In the rows, zero is written as 128.
Each row is followed by its class.
[130 129 137 130 145  96 128 127 117 130 119 133 123 136 121 138 166 124
 134 119 111 118 165 117 178 141 129 131 128 121 128 141  96 104 135 151
 125 110 133 138 122 152 144 120 136 124 105 118 163 105]
K
[124 109 131 133 146 108 132 129 128 129 127 127 127 123 119 134 145 139
 126 131 121 127 136 126 144 126 120 130 125 128 132 144 117 105 133 153
 110 115 133 130 138 135 140 119 135 140 128 122 160 139]
J
[135 142 141 127 135 102 118 132 123 125 127 135 122 139 118 140 176 107
 136 109 104 113 179 125 207 148 130 129 130 121 120 145  83  97 143 148
 123 103 142 143 118 157 150 118 142 130 100 113 172  94]
K
[117  94 120 138 150 112 126 134 132 125 126 119 126 113 123 128 117 149
 124 145 130 134 114 124 113 108 114 125 133 133 135 141 135 108 129 152
 112 119 126 123 145 123 137 119 133 121 143 135 151 164]
J
[117 100 124 136 156 107 134 127 127 133 122 130 133 116 123 134 136 148
 130 139 126 134 130 119 125 121 120 131 131 132 123 141 127 113 121 152
 120 116 127 130 137 133 130 125 131 121 129 128 156 153]
J
[128 128 140 126 137  99 122 128 124 125 126 129 113 139 121 136 167 122
 132 120 115 118 164 119 179 140 125 130 129 120 127 138  97 103 139 153
 119 106 137 137 122 150 147 121 138 128 107 117 168 112]
K
[132 131 139 128 148  96 134 124 118 131 118 131 127 137 118 146 178 123
 134 119 108 122 178 116 196 146 120 134 127 123 122 144  86 107 141 152
 130 106 137 143 118 162 149 116 139 124  95 118 175 108]
K
[113 110 134 134 137 113 124 138 131 113 137 117 120 122 113 119 141 126
  70 133 119 123 120 128 128 105 109 114 132 132 137 139 127  95 140 159
  87  99 133 131 147 124 142 122 131 128 152 129 161 129]
J
[132 123 132 132 156  97 124 119 116 139 114 137 131 129 119 150 170 132
 138 120 119 124 179 117 199 149 128 138 126 123 124 143  86 108 135 151
 138 110 141 136 117 159 149 112 138 121  84 124 174 125]
K
[117 109 126 135 142 113 123 130 121 127 123 126 125 118 121 130 144 137
 129 130 129 127 134 124 146 120 121 127 134 131 123 142 116 104 133 153
 111 114 130 132 135 138 140 118 135 122 127 131 157 140]
J
[114 112 124 140 138 118 124 132 133 122 134 123 126 115 122 124 131 132
 114 137 131 130 113 130 117 110 118 124 123 131 135 138 133 110 137 158
  90 116 130 126 146 121 133 121 129 118 147 132 146 143]
J
[122 119 131 137 146 104 122 132 123 137 121 128 124 128 120 139 163 134
 137 122 118 126 158 118 177 133 124 130 126 130 125 143  95 109 139 155
 121 106 140 134 126 151 147 115 138 122 102 126 176 125]
J
[129 135 128 132 137 104 117 127 116 138 116 136 130 135 118 150 169 127
 134 112 115 121 178 123 209 151 130 138 136 120 120 139  80 100 137 146
 134 107 142 119 114 160 150 115 140 127  86 119 173 111]
K
[130 118 144 131 144  97 125 129 123 128 122 134 122 133 121 141 162 130
 133 122 108 128 164 119 178 137 126 133 131 124 125 144  97 103 135 156
 126 102 132 139 127 156 147 120 137 123 104 120 171 117]
K
[116 121 116 133 127 131 114 136 130 124 129 120 127 119 124 130 130 127
 121 130 128 132 116 137 141 115 117 123 126 132 125 134 119 107 142 136
 108 114 135 121 145 122 139 122 130 133 134 138 144 135]
J
[120 112 136 134 158  93 134 123 126 126 121 129 122 125 117 133 150 142
 138 130 123 126 146 114 147 125 119 126 130 133 128 148 116 108 129 161
 109 109 126 137 133 143 145 115 131 117 131 116 165 137]
J
[127  82 141 132 165  98 160 122 136 124 124 131 124 122 117 128 127 156
 130 148 130 130 122 106  76 119 127 136 131 131 146 143 157 136 111 163
 126 130 110 139 137 130 128 125 125 105 145 118 147 164]
J
[122 113 129 133 142 110 131 135 131 124 128 126 124 125 123 126 134 143
 126 134 126 129 131 123 124 120 120 126 130 130 133 139 129 113 129 147
 115 115 128 126 139 129 134 125 128 120 137 127 146 139]
J
[142 130 142 132 150  98 135 122 119 134 119 134 127 138 123 145 169 131
 144 118 109 119 178 115 189 148 133 137 126 118 126 140  90 114 135 151
 136 108 133 142 116 160 141 121 140 121  91 115 171 116]
K
